Below is a small trained network, with its code and all its weights. Each question gives an input and a class and asks what happens when units are switched off, that is, made to give their printed mean instead of their output.

import numpy as np


def w(rows, s, z=0):
    codes = np.array(rows[::2]) - 128.0
    scale = np.full(codes.shape[1], s)
    scale[-1] = z or s
    return codes * scale


def norm(h):
    return h / np.sqrt((h * h).mean(-1, keepdims=True) + 1e-5)


def f(y):
    return y / 2 * (1 + np.tanh(0.7978845608 * (y + 0.044715 * y**3)))


def log_softmax(a):
    a = a - a.max(-1, keepdims=True)
    return a - np.log(np.exp(a).sum(-1, keepdims=True))


def net(x, mask):
    res = np.array(x, float).reshape(1, 2) / 4 @ E
    u = 0
    for l in range(3):
        y = f(norm(res) @ A[l][:, :-1].T + A[l][:, -1])
        res = res + np.where(mask[u : u + 10], y, B[l][:, -1]) @ B[l][:, :-1]
        u += 10
    return log_softmax(norm(res)[-1] @ U[:, :-1].T + U[:, -1])


A, B = {}, {}
E = w([
[132,159,102,210,107,254,114],'x0',
[195,79,94,146,136,37,233],'x1',
],0.0081)
A[0] = w([
[134,125,154,133,124,133,140,89],'L0N1',
[109,127,112,110,132,153,46,95],'L0N2',
[128,77,226,58,172,29,129,97],'L0N3',
[125,86,179,70,167,76,152,121],'L0N4',
[117,39,102,114,130,132,107,165],'L0N5',
[38,140,138,123,137,170,29,55],'L0N6',
[79,120,190,76,163,76,55,200],'L0N7',
[122,121,211,105,154,160,71,184],'L0N8',
[221,78,88,107,97,2,141,3],'L0N9',
[227,90,116,165,138,151,172,175],'L0N10',
],0.0095,0.0027)
B[0] = w([
[174,102,123,136,69,157,143,123],'L0N1',
[172,122,165,186,142,177,124,167],'L0N2',
[108,68,45,2,75,19,201,255],'L0N3',
[143,121,85,44,46,89,120,209],'L0N4',
[90,174,111,105,142,125,121,138],'L0N5',
[158,189,148,125,163,90,56,212],'L0N6',
[82,89,63,119,69,147,213,214],'L0N7',
[129,189,123,139,165,161,112,179],'L0N8',
[191,156,187,61,97,87,110,251],'L0N9',
[66,125,141,118,173,89,138,194],'L0N10',
],0.0096,0.0099)
A[1] = w([
[127,92,115,135,103,130,169,194],'L1N1',
[141,107,141,91,101,60,179,198],'L1N2',
[185,124,168,94,113,13,105,40],'L1N3',
[158,88,83,38,101,49,99,212],'L1N4',
[194,51,143,80,80,45,213,68],'L1N5',
[215,224,125,136,156,154,82,93],'L1N6',
[126,145,165,131,128,187,10,59],'L1N7',
[109,112,174,132,172,136,228,140],'L1N8',
[126,152,124,13,112,93,91,6],'L1N9',
[66,146,98,97,169,145,148,2],'L1N10',
],0.011,0.0028)
B[1] = w([
[92,114,168,93,155,105,49,148],'L1N1',
[185,165,150,71,29,127,137,219],'L1N2',
[47,141,118,106,90,213,112,196],'L1N3',
[60,88,117,34,72,165,191,247],'L1N4',
[227,184,104,21,45,157,165,242],'L1N5',
[190,175,186,226,141,78,155,187],'L1N6',
[254,167,175,152,151,58,93,187],'L1N7',
[54,107,123,127,83,177,98,147],'L1N8',
[90,53,76,37,95,103,221,198],'L1N9',
[144,78,106,176,114,70,124,132],'L1N10',
],0.009,0.015)
A[2] = w([
[174,120,36,33,132,33,204,254],'L2N1',
[20,63,153,114,137,118,107,1],'L2N2',
[60,58,113,128,119,124,88,74],'L2N3',
[254,185,132,114,147,172,7,241],'L2N4',
[196,137,37,85,60,168,145,205],'L2N5',
[167,243,123,206,134,148,42,166],'L2N6',
[99,59,164,128,168,222,165,86],'L2N7',
[60,52,122,161,109,137,134,138],'L2N8',
[29,68,98,146,108,121,107,71],'L2N9',
[87,61,86,90,168,238,131,170],'L2N10',
],0.0094,0.0042)
B[2] = w([
[85,64,193,80,64,194,164,249],'L2N1',
[137,141,98,147,136,144,68,136],'L2N2',
[138,130,130,124,173,167,44,136],'L2N3',
[133,145,189,124,168,77,251,198],'L2N4',
[125,108,164,82,169,110,148,210],'L2N5',
[147,143,162,156,198,48,108,201],'L2N6',
[137,100,86,114,118,103,107,125],'L2N7',
[137,105,99,151,145,138,73,141],'L2N8',
[117,124,26,225,151,151,122,142],'L2N9',
[106,131,120,115,91,137,91,148],'L2N10',
],0.013,0.015)
U = w([
[42,54,7,243,135,220,49,109],'0',
[197,193,218,222,202,74,201,105],'1',
[60,51,149,14,14,197,240,254],'2',
],0.013,0.0053)

Each question gives the input, the list of numbers given to net, and the class t.
The units are the neurons (one row each of A and B). Each row of codes is followed by its name. A weight is (code - 128) times the scale printed after its matrix; where a second scale follows, it is the last column's (A, B and U).
mask holds one flag per neuron, layer by layer. A switched-off neuron (its flag False) gives its mean, the last column of its row in B, instead of its output. The means were averaged over made-up inputs and are rounded, as every weight is.
A unit's drop is (log p(t) with every unit on - log p(t) with that unit switched off) / (log p(t) with every unit on - log p(t) with every unit switched off).
most important unit: the unit with the biggest drop
top k neurons: the k neurons with the biggest drops, biggest first
top k neurons in layer l: the k neurons of layer l with the biggest drops, biggest first
drop of u: that unit's drop, to one decimal
input [7,3], class 0: top 2 neurons : (L0N3 L1N5)
input [7,6], class 0: top 4 neurons : (L0N9 L0N3 L0N4 L1N5)
input [5,2], class 0: top 2 neurons in layer 0 : (L0N9 L0N3)
input [6,3], class 0: top 2 neurons : (L0N9 L0N3)
input [4,4], class 0: top neuron : (L0N10)
input [4,2], class 0: top 3 neurons : (L0N3 L0N9 L0N4)
input [8,6], class 0: top 2 neurons in layer 0 : (L0N9 L0N3)
input [6,6], class 0: top 2 neurons in layer 1 : (L1N5 L1N8)
input [8,1], class 1: top 2 neurons : (L0N3 L0N7)
input [2,-1], class 1: drop of L0N3 : 1.2
input [-1,-6], class 1: drop of L2N2 : 0.0
input [7,1], class 1: top 2 neurons in layer 0 : (L0N3 L0N7)
input [0,-1], class 1: drop of L0N3 : 0.6
input [3,-1], class 1: most important unit : L0N3
